Below is a small trained network, with its code and all its weights. Each question gives an input and a class and asks what happens when units are switched off, that is, made to give their printed mean instead of their output.

import numpy as np


def w(rows, s, z=0):
    codes = np.array(rows[::2]) - 128.0
    scale = np.full(codes.shape[1], s)
    scale[-1] = z or s
    return codes * scale


def f(y):
    return y / 2 * (1 + np.tanh(0.7978845608 * (y + 0.044715 * y**3)))


def log_softmax(a):
    a = a - a.max(-1, keepdims=True)
    return a - np.log(np.exp(a).sum(-1, keepdims=True))


def net(x, mask):
    res = np.array(x, float).reshape(1, 7) / 4 @ E
    y = f(res @ A[0][:, :-1].T + A[0][:, -1])
    res = res + np.where(mask, y, B[0][:, -1]) @ B[0][:, :-1]
    return log_softmax(res[-1] @ U[:, :-1].T + U[:, -1])


A, B = {}, {}
E = w([
[130,126,127,130,129],'x0',
[138,124,123,137,124],'x1',
[128,114,250,156,7],'x2',
[213,227,179,126,234],'x3',
[117,134,134,116,129],'x4',
[125,130,129,126,128],'x5',
[221,49,135,14,128],'x6',
],0.014)
A[0] = w([
[51,222,101,240,187,255],'neuron 1',
[202,148,88,73,198,117],'neuron 2',
[150,163,95,135,223,105],'neuron 3',
[107,94,28,129,145,161],'neuron 4',
[134,49,149,45,45,66],'neuron 5',
[87,43,176,162,91,75],'neuron 6',
[191,172,247,154,145,27],'neuron 7',
[45,130,151,226,81,203],'neuron 8',
[58,90,6,89,145,159],'neuron 9',
[215,58,129,31,98,175],'neuron 10',
],0.014,0.0099)
B[0] = w([
[129,96,145,223,61,254],'neuron 1',
[106,115,81,110,222,197],'neuron 2',
[64,89,159,223,203,189],'neuron 3',
[200,184,164,120,110,191],'neuron 4',
[106,115,214,163,142,203],'neuron 5',
[78,88,135,118,169,178],'neuron 6',
[253,180,100,117,64,195],'neuron 7',
[62,111,57,91,75,220],'neuron 8',
[175,237,130,116,86,213],'neuron 9',
[141,132,192,122,193,226],'neuron 10',
],0.016,0.028)
U = w([
[134,189,63,168,30,253],'0',
[54,38,183,214,139,141],'1',
[191,174,158,51,151,209],'2',
[88,66,67,110,231,14],'3',
[8,40,62,84,80,37],'4',
],0.011,0.0044)

Each question gives the input, the list of numbers given to net, and the class t.
The units are the neurons (one row each of A and B). Each row of codes is followed by its name. A weight is (code - 128) times the scale printed after its matrix; where a second scale follows, it is the last column's (A, B and U).
mask holds one flag per neuron, in row order. A switched-off neuron (its flag False) gives its mean, the last column of its row in B, instead of its output. The means were averaged over made-up inputs and are rounded, as every weight is.
A unit's drop is (log p(t) with every unit on - log p(t) with that unit switched off) / (log p(t) with every unit on - log p(t) with every unit switched off).
The circuit of an input: a set's keep is (log p(t) with only the set's units on - log p(t) with every unit switched off) / (log p(t) with every unit on - log p(t) with every unit switched off). Starting from all 10 units, units are removed one at a time, each time the one whose removal leaves the highest keep (on an exact tie, the one counted first), for as long as the keep stays at least 0.8.
circuit, biggest first: the units of the circuit, biggest drop first
unit that matters most: the unit with the biggest drop
k most important neurons: the k neurons with the biggest drops, biggest first
drop when u is switched off: that unit's drop, to one decimal
input [0,-8,0,8,2,1,7], class 3: 2 most important neurons => neuron 2; neuron 3
input [0,8,5,1,-3,8,-7], class 0: unit that matters most => neuron 1
input [-5,-4,-8,-7,-8,1,0], class 0: 2 most important neurons => neuron 10; neuron 9
input [-6,-5,-7,2,3,3,5], class 3: 2 most important neurons => neuron 2; neuron 3
input [3,0,5,1,-5,-7,6], class 2: 3 most important neurons => neuron 1; neuron 3; neuron 7
input [5,-4,0,-7,-7,4,-5], class 0: 2 most important neurons => neuron 9; neuron 4
input [-5,-2,-8,3,0,2,8], class 3: 2 most important neurons => neuron 2; neuron 3
input [0,5,4,0,-1,-6,-8], class 4: 3 most important neurons => neuron 8; neuron 9; neuron 4
input [6,7,-6,-4,0,6,1], class 2: 2 most important neurons => neuron 1; neuron 8
input [-4,-2,-4,1,-1,3,6], class 3: 2 most important neurons => neuron 2; neuron 7
input [-7,-4,-4,6,-8,2,1], class 3: 2 most important neurons => neuron 2; neuron 5
input [2,0,-1,2,-3,2,2], class 3: drop when neuron 1 is switched off => 0.5
input [6,-1,3,-6,-6,4,-2], class 4: drop when neuron 8 is switched off => 0.1
input [-6,7,-5,7,4,7,2], class 3: circuit, biggest first => neuron 2
input [1,8,0,-2,2,6,-3], class 0: drop when neuron 2 is switched off => 0.2
